In the rows, zero is written as 128.
[135 135 155  88 146 117 153 145 130 107 168 123 114 106  79 114 139 146
 138 163 151 143 164 116 141 172 113 130  95 186  91 137 102  86 137 134
 123 145  57 125 147  76]  G
[ 82  98  80 149 154 105 126 105 118 158 174 108 140  65 132 134 140 131
 112 144 140 137 124 136 138 155 125  94 150 146 115 125  83  82 150  88
  52 168 162 133 155 196]  F
[130 102  87 121   9 136 107  49 154 109 134 159 105 158  84  92 112 114
 112 136 113 130 175  76 170 174 135 107 156  90  95  20 125  76  59  67
 136 160 149 143  99 119]  X
[139 146 124  90 112 133 134 121 145 123 177 138 114 131 104 148  98 149
 139 124 138 147 168 114 139 160 109 142  93 184  98 118 120 103 123 151
 118 141  60 146 111  99]  G
[113  74 152 130 194 112 132 163 129 151 137  90 109 112 139 126 111 140
 138 186 166  96  88 157 146 200 161 126 152 140  77 200 126 132 133 101
 111 144 118 115 141  87]  P
[101 114 120 112 111 139 101 130 117 102 123 157 113 133 141 118 120 105
 144 161 136  87  95 150 131 119 176 119 126  60 135 104 104 198 136 125
 134 114 116 114 117  84]  X
[ 83 117 117 193 112 123 118  72 129 171 136 137 142  90  93 151 130 107
 130 131 143 141 118 113 188 155  95 108 147 109  65 103 138  98  64 173
  82 150 162 121 112 146]  U
[112 129 128 114 123  89  76 122 105 139  61 137 128 141 127  92 128 157
 150 126 151 122 171 133 138 130 141 124  75  56 118  25  64 191 108 163
 113 106 167 132  99  80]  G
[101 149 126 110 206 157 141  82 186 136 142 114 119 107 142 102 148 117
 136 137 129 139 112 110  76 142 133 127 169 138 149 144 111 110  99  89
 118 172 101 164 124 146]  T
[107 103 129 104 118 108 126  90 135 125 136 140 120 149 173 121  80 140
 117 119 140  95 132 162 136 132 128 145 143 104 151 114 130 176 173 110
 124 128 142 191  87 125]  F
[103  97 128 129 120 109  92 130 145 123 103 151 138  99 188 105 105 115
 103 101 144  83  87 141 132 119 129 117 143  12 142  95 103 213 120 132
 109 157 163 150 123 111]  C
[141 150 165 144 166 154  95 157 123 134 136 126 112  83 197 113  80  81
 142 132 147 108 120 131 125 154 157 115 149  83 107 118 138 160 142 171
 128 144 145 146  88 125]  P
[140 170 183  91 185 117 130 174 128 123 103 105 122 141 115 118 119 165
 176 130 162 184 143  92  86 157 153 131  76 129 104 140  93 148 149  99
  93 115  60 111 144 129]  X
[ 96 154 108 146 103 158 117 149 124 162  90 116 154 113 160 116  57 113
 121  94 111 124  74 158 162 118 105 109 157  72 142  96 146 165  94 127
 129 140 116 177  89 107]  N
[117 131 145  79 142 129 130 172 109 134 160 105 141  97 112 136 106 133
 129 133 142 153 140 109 162 184 128 132  75 167 130 130 123 132 167 142
 110 120  43 138 170  80]  N
[120 112 115 121  84 105  93 164 129 141 116 112 137  96 177 118 112 119
 117  88 126 133  94 123 168 141 117 105 132  69 137  64 114 171 152 129
 101 126 160 142 113 110]  T
[129 138 100 143  49  93  88 111 157 117 122 157 149 140 112 121 126 150
 140 150 153  92 167 151 110  87  45 133  28  90 105  95  78 193  98 157
 137  86 146 122  84  90]  E
[113 113 140 126  95  82 121 124 121 135 120 100  98 119 169 108 105  96
 109 124 132 148  86 121 150 145 120 101 167 131 123 124 130 173 181 172
 143 176 158 170 120  90]  F
[133 104 160 125 162 140 126 142 107 144 103 121 129 110 210 101 111 124
 146 118 101  94 112 136 127 108 126 106 167  94 114 105 101 162 133 151
 159 133 128 125 114  52]  B
[ 88 114 127 134 120 147 120  93 121 174 110 131 125 104 141 148 114 106
 146 144 145 132 105 127 115 153 160 102 167 119 143 107  95 139 187  84
 118 140 111 136 122 141]  R
[118 129 105 145  77 167 113 122 116 155 101 143 134 126 152 132  99 118
 109 125 139  62  78 170 139 136 127 121 131  51 158  78 132 190 126 124
 166 120 123 151  98 116]  R
[137 139  85 157  80 143 121  96 156 127 159 140 126 157  79 129 111 162
 114 115 159  97 184 131 108 171 117 160  76 142 107 106 130  99 112 116
 121 146 116 196  59 164]  C
[ 99 133 121 173 250  69 114 152 110 160 185  55  91  58 112 120 102 159
 102 154 143 159  83 122 140 126  93 111 145 137  85 170  65 158 145 139
  15 124 160 109 109 178]  F
[ 93 117 125 137 102 175 137  67 141 178 125 122 149 111 129 119 138 106
 130  93 136 102 111 101 112 169 131 129 138 113 102 144 130 122 103  86
 110 175 121 184 120 140]  R
[125 145 106 139 129 127  88 112 132 141 149 117 120 100 142 118 131 125
 108 116 134  82 104 131 162 128 137 136 103  36 146 105  93 212 163 179
 161 145 181 145  90 115]  F
[148  98 155 107 174 109 143 177 139 116 135 105  94 105 147 119 110 131
  97 137  97 118 107 128 148 118 126 125 178 118 135 143 175 140 182 123
 166 171 132 147 133  67]  U
[130  88 168  97 175  75 145 109 153 111 127 144  95 154 154 104 110 131
 114 144 150  87 128 144  71  90 137 153 158 111 173 146 141 168 177 119
 134 139 149 164 131  46]  E
[119 126 174 121 165 109  99 152 114 136 117 123 110 118 189 139  64 149
 154 135 158 148 103 156 126 139 127 105 158 150  87 156 146 175 139 122
  97 126 134 144  89  82]  F
[149 102 181  82 173  84 154 150 118 105 140 108  85 159 164 115  99  98
 118 117 126 142 147 119 109 111 160 143 160 158 124 144 178 132 173 131
 126 152 140 152 143  74]  T
[109 109 114 165 141 122  95  84  98 152 136 140 144 108 167 151 101 154
 115 115 144 149 174 124 163 113  87 128 111 105 138 109 106 159 141 152
  83 109 154 153 110 146]  S
[106 116 120 123 129 140 140 166  98 105 107 171 137 147 139 123 100 167
 147 145 122  73 113 130 129 145  99 112  94  76 148  55 118 169 143 129
 101  91  89 133 108  95]  U
[139  93 180  86 188  95 146 145 149  99 131  93 109 137 135  85 120 136
 130 132 122 151  93 129  95 108 173 147 224 145 146 156 156 132 154 108
 138 150 124 137 150  54]  U
[ 87 116 118 154 218 140 130 112 100 173 131  90 112 108 154 161  90 151
 147 141 199 107 121 149  98 153 119 133 127 187 122 162 112 112 152 114
  57 107 137 179 107 157]  C
[155 107 153 106 146 104 136 130 139 122 162 115  98 143 157 111 129 111
 103 128  93 110 123 125 132 126 150 159 176 112 152 131 168 153 220 123
 180 155 165 167 105  95]  N
[131 127 175 101 191  88 141 205 119  96 135 102  93 121 134 112 122 102
 141 154 125 125  95 141 109  97 169 117 136 119 111 169 133 162 182 152
 118 137 142  96 133  98]  P
[116  85 134 120 103 120  97 132 124 158  79 117 106  75 181 116 109  86
  99 122 138  78  87 178 102  93 158 121 174  93 168 100 102 169 162 145
 149 120 120 151 123  94]  G
[131 128  72 141  93 143 163 132 127 108  91 133 145 227 129 143 163 176
 152 153  95 116 140 154 108  99  97 129  71 101 180 111 120 138 127 124
 190  94 132 123 100 145]  B
[104 123 112 178  93 141  97  99 214 164 104 123 134  55 122 119 139 154
  89 112 122 119  72 141 123 161 110 113 185  82  88 201 116 171  83 138
 167 195 164 161  83 166]  E
[125  91 157 148 136 108 123  53 117 128 183 123  87 168 156 123  86 141
 142 185 185 141 179 148 109 190 145 153 174 182  70 130 138 135 166 107
  97 107 160 185  49 145]  T
[119 132 137 143  76 148 133  92 194 157  88 152 111  70 101 146 113 115
  90 130 127 140  74 138 163 136 121 124 183 167 102 118 143  94  35 112
 124 149 139 127 154  61]  T
[140 117 148 128 139 100 139 153 148 114 138 108  87 124 152 108 130  89
 115 136 119 134 100 138 132 100 136 121 170 126  98 146 162  98 150 111
 135 202 135 151 109 102]  S
[123  98 190 106 183  82 152 117 133 107 109  84  78 130 133 101  88 118
 129 167 208 132 141 175  96 106 169 146 169 189 119 196 115  89 188 100
 108 147 129 170 117 112]  S
[121 136 137  81 162 137 131 178 130 147 144 118 151 100 134 147 131 151
 142 131 139 148 108 133 148 167 134 131  84 147 124 159 109 141 124 127
 107 131  34 113 185  71]  G
[120 163 127 136 167  71 104 155 119 135 167  83 142  61  74 120 107 139
 131 120 176 193 144 114 189 141 116 118 101 160  81 147  56 102 124 153
  41 118 124  79 163 157]  X
[ 34  57 112 145 153 124 114  75 108 146 122 144 149  88 147 147 125  93
 160 186 163 108 115 210 119 128 151 109 221 195 125 162 141  95 140  77
  83 117 164 150 126 133]  N
[135 131 126  93 102 152 123 152 146 112 124 113 117 100 103 136 117 163
 130 123 117 173 156 113 149 152 116 122  98 186 105 120 117 117 106 153
 152 135  71 138 127  82]  B
[ 97 105 111 151  90 146 114 140 142 133  81 161 131  99 179 142 108 101
 121 102 111  76  96 154 123 104 127 125 132  78 143 102 127 164 139 137
 131 134 143 167  95 121]  C
[127 126 169  99 153  94 131 138 122  94 154 112 113 126 112  97 120 108
 123 130 151 140 119 158 100  98 162 150 159 132 123 157 142 161 165 159
 140 160 136 151 123  87]  N
[122  87 179  69 201  86 120 160 122 120 121  92 109 144 159  90 116 120
 135 155 107 126 135 121  84 122 184 126 165 110 144 142 135 187 200 104
 153 143 126 130 146  58]  N
[118 128 110 141  84 179 117 132 109 148 115 158 130 109 151 138 123 120
 115 114 108  62  96 146 165 131 151 132 114  26 155  56 134 179 176 136
 162 117 121 162  82 132]  U
[106 103 107  82  87  68 137 166 145  13 144 151 145 169 110 126  72  94
 146 183 212 127 174 215 106 105 158 150  97 144 211 139 142 130 174 150
 121 106 108 137 166 121]  X
[ 85 125 117 171  73 117 118  99 147 152  88 142 120  90 108 104 149 115
  88 102 164 104  36 163 127 120 121  80 188 116 107 148 127 102  88 100
  82 193 131 162  99 161]  S
[112 118 127 148 175 188 137  90  96 125 178 151 138 141 152 126 121 125
 143 148 148  71 104 129 147 165 143 140 164  78 110 176 150 134  64 116
 121 105 142 118 118 149]  E
[125  87 172 135 143 157 134  84 101 135 125 115 137 133 153 135 140 158
 165 168 138 135 136 137 110 133 142 125 152 119 119 109 111 126  97 148
 147  49 133  86 124 107]  P
[126 115 183  89 210 108 145 174 117 113 107 138 109 111 119 137 141 164
 126 128 108 156 112 131 106 103 165 128 144 131 139 150 137 167 163 124
 126 141 116 100 168  69]  R
[137 154 148  96 115 110 140 131 150 126 118 113  96 148 116 111 121 115
 110 108 152 120  85 142 110  75 121 133 106  85 147 115 120 166 146 103
 134 141 105 153  98  90]  T
[130 126 129 126 130 131 100 114 117 126 107 162 129 121 168 148 114 145
 121  79 138 117 121 159 139 117 139 151 136 114 159 115 137 181 142 192
 155 132 156 155 107 111]  R
[118  66 129  85 113  67 110 144 150 101 123 117  69 158 129 121 159 117
 112 156 125 130  72 144 128 121 178 120 149 134 132 131 154 130 163 111
 118 142 132 130 114  91]  U
[ 55  80 126 112 147 114 122  92 124 114 138 147 140 119 178 147  92 111
 130 183 182 123 129 200 116 160 178 109 160 122 140 134 148 128 134 109
  56 119 175 159 139 198]  N
[144 147 155 139 194  93 109 183 158 156 142  82 154  81 136  91 140 148
 134 107  73 160 127  92 137 127 124 126 149  59  57  97  97 166 113 104
 112 155 157  85 135 129]  C
[142 111 123 178 110  91 108  88 140 200 108 139 111 116 112 134 162 112
 105 133 111 104 163 112 163 143 116 143 101 112  58 116 107 106 112 117
 112 153 181 124 113 125]  G
[145 158 119 173 136 148 127  89 118 146 150 167 147 111 104 139 122 112
 134 145 157 115 171 124 147 142 101 147 113 123 117  95 110  82  64 157
 108 122 132 104 146 121]  G
[ 93  88 185 125 179 110 145  94 117  87 159 124 130 121 105 123 134 141
 160 153 231 167 116 155  99 136 182 155 174 158 109 195 125  89 119 105
  28 127 134 134 147 133]  S
[ 84  66  77 165 112  87 114  68 172 118 100 156 115 106  70 128 129 157
  96 162 139 123 183 177 157 122 129 133 150 165 142 128 112  68 129 118
 119 157 177 176  89 130]  U
[ 87 163 113 158 119 120 101 152 151 158 149 126 147  51 115 128  51 106
  97  86 150 118  70 166 183 193 137  91 227 150  55 170 165 100  92 113
  53 188 166 150  94 238]  N
[131 149 132 122 178 158 145 110 120 141 170 115 118  99 130 127  64 130
 121 147 147 132 184 123 152 149  88 157  67 136 125 110  91 119 117 143
 120 110  12 160 129 120]  X
[144 108 165  92 186 120 138 142 151 106 169 108  92 137 150 131 145 128
 124 163 116 125 104 141 119 123 162 135 169 130 132 169 159 150 160 113
 171 128 123 108 123  86]  T
[110  77 176 145 193 101 119 120 118 126 128 120 117  72 111 131  90 157
 127 145 212 116 124 139  71 140 138 119 207 131 145 159 129 153 162 116
  82 134 153 130 156  90]  X
[105 116  93 127  67 119 107  55 156 157 106 148 130 132 134  93 124 109
 138  95 115  89 139 132 125 119  89 132 149 159  81  84 116 111  82  84
 131 186 151 193  85  75]  F
[107  94 103 150 131 152 102  53 171 159 121 122 120 103 138 135 134 156
 109 131  88 114 140 100 118 127 120 144 127  96 129 122  79 151  96 150
 139 118 173 146  89 127]  N
[141 121 117 124 136 111 124 133 124 155 157 120 122 115 121 135 112 124
 136 142 127 141 178 105 166 164 118 140  82 157 102 113  78  92 140 153
 119 139  68 120 138  77]  G
[125 108 114 114  78 122 105 119 167 127  85 138 120 130 123  97 126 161
 118 138 109 103 144 131 129 142 139 126 137  92 148  93 105 160 148 102
 188 126 148 155  92  81]  E
[149 160 148 104 157 106 147 197 132 132 149  93 121  98 111 112 110 161
 116 118 153 152 114 123 142 147  89 136  70 171 123 174 106 117 159 132
 108 127  43 148 142  90]  E
[120 103  74 147  68 195 114  87 120 185 187 104 130 134 112 171 118 166
 134 133  80 124 132 111 134 174 179 123 173 155  84 111 146 102 131  38
 116  86 124 127  85 180]  X
[153 147 171 119 172 124 129 164 135  94 126 135  78 134 134 105 108 118
 108 130 126 133  81 137 162 119 135 144 192 125 124 159 187 151 133 127
 163 174 110 152 104  64]  S
[ 86 126 114 175  93  85 133  80 126 153 113 151 115 105 106 129  98  89
 109 130 145 117 126 169 165 122 101 117 164 186  86 120 131  97 109 169
 100 147 134 156 111 135]  X
[103  95 131 117  89 114 126 157  99 155  81  95 147 109 187  90 103 104
 113 118 100 107  91 148 138 127 132 105 146  67 154  79  97 192 189 151
 171 137 118 160 135  86]  N
[ 99 174  88 178  94 123 147  73 132 142 109 188 154 148  53 143 114 140
 118  90 147 123 117 147 179 117  96 153 124  99 143  70 141  91  46 114
  67 131 165 141 117 167]  F
[127 150 157 114  83 120 106 143 122 105  95 151 119 119 131  96 116 153
 129 125 156 107 122 116 179 128  97  85  82  45 112  42 103 154 122 132
 114 127 140 134  84  71]  S
[122 115 107 125 102 121  97 163 142 159 115 120 132  67 115 128 112 150
  95 106 135 124 137 118 181 208 107 128  68 131 111  99 101 137 130 142
 113 153  78 158 135 109]  R
[103  97 118 145 114  84 104  90 125 154 133 156 113 140 101 118 173 181
  92 140 108 144 159 102 152 195 150 128 106  87  63  83 113 201 139 106
  85 157 192 150 110 149]  T
[112 124 115 125  78 148 112  81 122 142 123 136 142 118 125  96 144  95
 135 111 113 101 133  84 136 159 153 121 149  61 141  43  91 161 137 161
 160 139 155 127 130 135]  P
[107 141 106 106  96 150 122 183 110 130 120 138 133 114 147 130 122 109
 127 130 121  54  98 162 148 162 168 122  81  73 157  77 121 170 209 159
 163 128 109 157 104 128]  N
[120 182 169 116 222 120 120 142  99 125 165 120 140 114  94 130  96 146
 174  86  98 203 146  78 152  86 134 154 130 132  78 149  85 151 116 156
  57  94 122  78 109 136]  N
[114  90  86 167  81 150 169  90 121 132 156 147 130 124  40 139 128 187
 102 105 116 112 146 127 183 168 106 153 157 181 110 141 139  48 140 102
 122 151 108 181  86 139]  U
[134 125 121 162  83  98 117  86 125 170 108 124 136 132 125  98 127 127
 113 125 124  90 166 129 140 124 111 133 114  94 123  59  66 147 179 163
 179 146 115 145 100 105]  S
[115 108 107 124 129 123 111 151 131 157 170 112 130  59 133 141  85 134
 107 111 138 152 146 126 163 188 122 133 135 195  89 157 128 111 136 148
 102 164  81 165 149 112]  E
[126 138 146 108 140 128 103 155 104 160 162  98 118  86 123 160  90 164
 135 111 161 148 121 118 143 158 148 116 107 144  81 141  98 168 194 113
  73 119 132 124 108 139]  R
